[128 = 0]

[134 128 130 175 159 103 149 135 104 134 192 165 124 123 139 237 147 118
 100 101 164 122 108 173 134 116 166 115 164  92 120 112  84 219 138  99
 152  88 103 120  88 148 142 145] | V & <16>
[141 112 108 137 126 117 152 117  90 110 252 147  82 119 118 179 145 172
  99  97 136 146  93 198 162 142  94  98 185 133 120 127 116 174 146 101
 137 109  97 155  86 140 137 117] | T & <27>
[143 136 139 145 124 133 111 134 116 128 202 157  86 123 168 174 139 155
 120 101 141 134  66 156 155 121 126  91 151 134 152 158 104 183 109 106
 154 107  90 157  97 138 135 142] | V & <16>
[119 122 118 122 116 134 116 124 124 118 182 131 102 129 100 131 141 142
 127 112 136 138  99 168 141 138 111 122 129 130 124 145 111 158 121 147
 129 115 123 152 114 123 123 127] | V & <27>
[130 121 125 138 125 119 134 117 123 102 188 135  93 126 147 138 129 149
 109 124 134 126 101 153 157 144 100 102 141 168 140 137 125 129 123 118
 141 125 106 132 109 142 139 118] | T & <16>
[137 165 159 151 112 141  91 102 144 128 176 145  92 127 173 145 139 134
 128 102 135 120  64 159 173 120 102  78 134 151 163 173 120 168  81 102
 155 121 118 163 123 131 118 148] | T & <18>
[135 163 163 124 130 138 110 129 137 146 138 148 123 136 188 141 129 129
 128 122 152 122 102 102 146 105 153  99 139 116 168 172 130 146 107  89
 145 126  98 143 132 130 130 169] | V & <16>
[123 124 132  83  88 167  80 160 124 166  65 133 143 126 174 104 103 124
 175 162 146 136 115  70 126 122 133 127 108 101 155 139 129 113 127 129
 112 141 140 151 131  98 118 134] | V & <27>
[133 122 129  99  93 144 110 137 114 133 138 134 115 129 150 127 114 141
 130 145 140 129 109 116 143 135 128 102 139 138 149 140 134 132 123 118
 130 134 116 146 112 125 130 128] | V & <27>
[136 113 106 120 105 141 104 132  99 133 197 140  98 125 148 146 122 155
 129 134 142 146  97 150 154 143 101 106 160 120 140 128 128 146 134 119
 129 122 107 149  90 119 125 122] | T & <27>
[128 105 132 160 187 102 155 141  90 170  96 137 146 116 123 202 139 135
 147  54 153 114 104 151 124  95 142 114 156  78 115 134 111 193 156  87
 148 103 123 127 124 139 119 113] | V & <26>
[129 120 131 116 113 143 116 150 114 126 181 148 102 125 152 157 127 155
 131 121 151 141  78 144 151 132 127 110 139 136 151 156 103 168 120 122
 144 114 106 154 106 126 133 129] | V & <27>
[142 122 110 153 112 131 109 140  91 147 150 140 100 130 191 173 118 146
 139 126 152 133  95 126 163 133 100  97 157 114 157 130 133 149 139  82
 136 127  96 154  92 128 121 126] | T & <27>
[117 123 139  66 120 159 102 157 110 123 173 116 130 129 147 136 117 167
 147 107 153 131  59  82 160 114 127 105 123 114 164 189 133 124 147 132
 148 108 129 148 125 103 116 125] | T & <27>
[133 144 125 100  97 157 102 128 137 136 138 128  97 136 174  89 117 134
 136 152 129 149 124 103 137 141 113 128 118 133 150 136 149  90 118 129
 119 143 113 148 129 106 124 137] | V & <18>
[133 153 145 119 130 137 108 145 163 114 118 110 120 142 186 104 115 132
 129 145 131 125 106  60 153 123 131 132 112 150 169 156 157  67 122 101
 154 138  93 112 159 126 136 153] | T & <16>
[131 149 140 101 150 137 128 135 129 152 149 143 137 127 145 132 128 131
 121 134 134 135 133  98 123 112 159 130 138  93 142 139 129 115 126 109
 119 113 105 138 143 123 120 168] | V & <25>
[117 111 123 123 116 140  70 160 125 138 130 136 114 130 152 151 125 136
 156 129 155 141  85 125 134 139 134 133 114 110 137 148 106 160 125 129
 129 120 116 148 106 120 128 121] | V & <27>
[137 155 143 114 140 125 125 113 125  93 252 123 110 126 142 164 150 158
  97 104 146 119  85 123 174 113 107  88 161 128 154 171 140 121 136 118
 165  92 114 123 124 116 120 140] | T & <16>
[135 170 132  90 113 139 126 127 152 103 194 139 114 135 143 107 125 145
 102 165 125 142 145  96 140 137 148 133 132 140 150 143 133  95  97 126
 125 125 100 128 131 116 136 163] | T & <16>
[125 155 149 160 123 141  88 115 158 151  57 120 145 134 163 126 121  92
 152 128 137 104 126  99 129 108 133 118 108 116 132 129 149 126 109 112
 131 140 153 121 154 113 115 143] | V & <26>
[142 157 136 140 104 141 117 110 127 149 162 157 112 128 155 144 136 121
 120 127 137 133 124 139 136 120 133 110 147 102 135 128 129 147 114 110
 118 121 116 149 115 124 125 163] | V & <25>
